[[-2.29  1.21 -1.26  2.13 -0.59  0.57  0.85]
 [-0.79 -0.32  2.91 -0.17  2.70 -0.02  1.63]
 [-1.21 -2.90  1.32 -0.24  0.14  0.00 -2.66]
 [ 2.47  2.52 -1.31  1.36  3.66  0.47  1.55]
 [ 1.19 -0.11 -1.40  1.87 -4.28 -0.31 -3.22]] ==> 0.85

[[-1.58  2.99 -2.93 -0.48 -1.61 -0.50  3.96 -2.95  1.67  3.27 -1.96]
 [ 2.00  0.62  0.62  3.69  3.45 -2.71 -3.10  4.08 -0.15 -2.80  0.35]
 [-2.81 -2.80 -1.07 -3.17  2.05 -3.59 -0.11 -4.31  1.94  0.52 -0.49]
 [-2.56  1.57  0.39  3.10 -2.24 -2.00  3.64  3.80  2.30  1.35 -2.86]
 [ 2.50 -3.59  0.98 -1.75 -3.93 -1.69 -1.66  2.02  0.62  2.83  3.58]
 [ 2.56  0.11 -1.90 -1.08  2.38 -1.99 -0.54  1.30 -0.30 -2.88  2.83]
 [-1.19 -0.58 -2.87  1.66 -1.93 -0.62 -2.29  2.25 -0.12 -3.75 -2.78]
 [ 1.35  2.51 -1.46 -0.27  3.43  0.71  2.98 -0.23 -0.24  2.54  2.94]] ==> -1.96

[[ 0.43  1.24  0.24 -0.26 -0.47 -0.42 -0.64  2.40]
 [ 0.12 -0.46 -0.10 -0.21 -0.35  0.05 -0.38 -0.16]
 [ 0.84  0.64 -0.36 -0.39 -1.10 -0.29 -2.87  1.07]
 [-1.56 -0.53 -0.18  0.62  1.64  0.65  4.73 -2.83]
 [-0.52  0.30  0.41  0.20  0.20 -0.01  2.87  0.32]
 [ 1.70 -0.51 -1.76 -0.12 -0.75  0.17  1.32 -4.35]
 [-0.53  0.04 -0.02  0.21  0.47  0.24 -0.61 -0.65]
 [ 0.66  1.12  0.64 -0.19 -0.79 -0.49 -0.29  2.52]] ==> 2.40

[[ 0.18 -0.17 -1.95 -2.00 -1.27 -0.82 -0.87 -2.76 -1.25 -2.13 -2.87  1.55
  -2.27 -0.98]
 [ 0.61 -0.43 -2.50 -2.54 -1.91 -0.75 -1.41 -3.82 -2.02 -3.03 -3.84  2.45
  -2.94 -1.59]
 [ 2.39 -2.36  2.98  3.13 -2.69 -0.47 -1.97 -0.71 -1.25 -2.30 -0.22  1.51
   3.12 -2.57]
 [ 1.21 -0.54 -1.59 -1.54 -1.84 -0.06 -1.35 -3.02 -1.81 -2.66 -2.84  2.81
  -1.86 -1.61]
 [-4.12  5.37 -5.10 -4.44  4.30 -4.25  5.42 -2.37  5.00  3.27 -3.20 -3.40
  -4.16  5.01]
 [ 0.06  0.26 -2.39 -2.39 -1.08 -1.14 -0.49 -3.15 -0.91 -2.11 -3.33  1.67
  -2.65 -0.65]
 [ 3.04 -3.55  4.18  4.34 -3.83 -0.66 -2.92 -0.67 -1.90 -3.25 -0.03  1.77
   4.37 -3.63]
 [-2.63  3.53 -3.90 -3.58  2.82 -2.26  3.17 -1.66  2.64  1.95 -2.29 -1.66
  -3.54  3.14]] ==> -0.98

[[-0.88  0.69 -0.62 -1.17 -2.13 -1.12 -1.62  1.35 -0.68 -0.73]
 [-0.40  1.36 -0.10 -1.59 -3.86  1.09 -0.87 -0.03 -0.25  1.78]
 [ 0.76 -1.20  0.41  1.83  2.74  0.82  1.63 -0.94  0.47  0.18]
 [ 0.13  0.85  0.30 -0.99 -1.65  0.92  0.01 -0.68  0.19  1.35]
 [ 0.43  0.26  0.45 -0.28  0.39  0.47  0.48 -0.72  0.43  0.60]
 [-0.34  0.03 -0.63 -0.34 -1.38  0.13 -0.72  0.79 -0.55 -0.07]
 [ 0.85 -0.90  0.79  1.36  4.38 -0.54  1.49 -0.94  0.81 -0.93]
 [ 0.63  0.10  0.38  0.12 -0.44  1.90  0.95 -1.06  0.30  1.84]
 [-0.04 -0.31 -0.42  0.42 -1.37  1.39  0.09  0.07 -0.41  0.97]
 [-0.17 -0.48 -0.32  0.44 -0.04  0.19 -0.07  0.32 -0.27 -0.21]
 [ 0.66  0.39  0.68 -0.36  0.32  1.09  0.81 -1.20  0.60  1.23]
 [ 0.12  0.98  0.84 -1.07 -0.21 -0.11  0.08 -0.85  0.56  0.56]] ==> -0.73
---
[ 1.66 -1.70  1.79 -3.25  0.33 -5.28  1.93]	1.93, 1.66

[-1.55 -0.15  2.99 -4.18 -1.45]	-1.45, -1.55

[-0.19 -2.97 -2.62 -5.66  5.55]	5.55, -0.19

[ 3.25 -1.52  1.56 -0.77 -1.75 -5.45  0.22]	0.22, 3.25

[[-0.31 -0.21 -0.17  4.80]
 [-1.30  4.54 -5.25 -0.78]]	4.80, -1.30

[ 1.95 -0.15  0.45  4.22  2.64 -3.65  2.85]	2.85, 1.95

[ 0.60 -4.89  0.26 -1.21]	-1.21, 0.60

[[ 4.66  1.88  1.48 -1.44  1.39  1.83]
 [-2.09  0.60 -4.18 -2.81  4.17  5.52]
 [-0.29 -0.43 -2.03 -0.57 -0.84  2.14]]	1.83, -0.29

[-5.64  4.02 -4.14 -2.98]	-2.98, -5.64
---
[[716 740 648 624]
 [120 237 604 350]
 [979 659 952 883]] yields 237

[[2 5 3 5 8 5 2]
 [3 2 4 4 9 4 1]] yields 8

[[85 90 80 63 74 85]
 [52 49 34 22 37 44]
 [65 64 42 18 40 56]] yields 22

[[4 5 2 2 1 2 7]
 [4 4 4 3 2 2 6]] yields 1

[[568 670 226 455 350 641]
 [621 514 449 315 819  57]
 [545 608 233 468 338 902]] yields 315

[[128  30 201  76]
 [169  26  22  54]
 [105  44 142  61]] yields 26

[[ 126  758  711  601  848 -710  954]
 [ 496  758  314  918  118 -632 -376]
 [-198  758  728  463  377  -65  616]] yields 118

[[356 477 733 627]
 [219 236 318 626]
 [579 805 529 734]] yields 236

[[199  86  10  64]
 [ 78  83  33  26]
 [105  59  18  79]] yields 83

[[ 33  41  35  41]
 [ 15  21 -15  40]
 [ 11  16 -27  40]] yields 21
---
[-0.398, -1.339, 1.282, 0.685, 0.292, 0.870] >> 0.292
[172.94, -118.27, -171.36, -61.25] >> -171.36
[-0.154, -0.075, 0.093, 0.069] >> 0.093
[-145.55, 196.30, 8.68, 114.24, -84.72, -79.97, -4.88] >> -79.97
[-29.14, -18.76, -66.93, 150.82, -147.31, 177.67, 189.37] >> 177.67
[0.146, 0.110, 0.004, -0.099, -0.154, 0.061] >> -0.154
---
[[  5.08  -2.86  15.97  -4.95  21.41  -0.67 -14.94]
 [ 23.68  21.08  16.18  10.25   9.89   5.74 -15.81]
 [  6.43  13.48   0.87   4.71   4.24  17.34  -8.14]] => 9.89

[[  75.251  108.796  118.551  -50.491  122.192 -123.280 -132.676]
 [-227.695  -37.913 -105.411 -207.132  -85.283   75.476   73.491]] => 122.192

[[-0.16 -0.16  0.00  0.05]
 [-0.01  0.11 -0.12  0.01]] => -0.16

[[-1.1  1.6  1.9  0.6  1.5]
 [ 0.0 -1.3 -0.9  0.2 -2.0]] => 1.9

[[ 1.72  1.67  1.74  1.66 -0.85  0.54  0.60]
 [ 1.50  1.48  1.48  1.46 -1.06  0.77  0.78]
 [ 0.69  0.65  0.70  0.64 -1.87  1.52  1.62]] => -1.06

[[ 0.201 -0.059 -0.194  0.123]
 [-0.062  0.196  0.109 -0.030]
 [-0.131 -0.110 -0.086  0.113]] => 0.196
---
 361  -125  -200   237
-212  -161  -523   777
 258  -140  -291   313
--> -200

9384  4766  7252  3760  1618 --> 7252

 6  96  45  80  34 --> 45

4  3  7  5  2  2 --> 7

 38  -33  -16  -27  -23  -12    6 --> -16

87  92  28   4 --> 28

6882  3372  8104  6681  5278
6595  3100  8197  6821  5218
--> 8104
---
array([-1.95,  0.36, -4.68,  3.25, -0.97, -4.01,  4.13]) gives -0.97

array([[-0.07, -0.52, -1.45,  3.09, -0.47, -0.95,  1.01],
       [-4.57, -0.37, -0.83,  1.60, -0.35, -0.65,  0.53]]) gives -0.35

array([[ 4.67,  2.67, -1.47, -1.51],
       [ 3.21,  2.26, -2.98, -0.48]]) gives 2.26

array([ 0.82,  3.70, -4.58, -3.53,  2.12]) gives -4.58

array([ 0.42,  4.63,  3.02,  1.32,  4.87, -0.11,  1.15]) gives 4.87

array([[-2.87, -3.30, -2.02,  0.15,  0.88,  0.55, -0.46],
       [ 3.28,  4.27,  0.08,  0.08, -0.79, -0.74,  1.56],
       [ 3.19,  2.91,  2.57, -0.80, -1.82, -0.53, -0.10]]) gives -1.82

array([-0.49,  1.76, -5.60, -1.23]) gives 1.76

array([[ 1.73,  0.72,  3.04, -0.81,  0.72, -0.61],
       [ 0.28, -4.87, -3.79, -3.90,  0.48,  1.59]]) gives -3.90
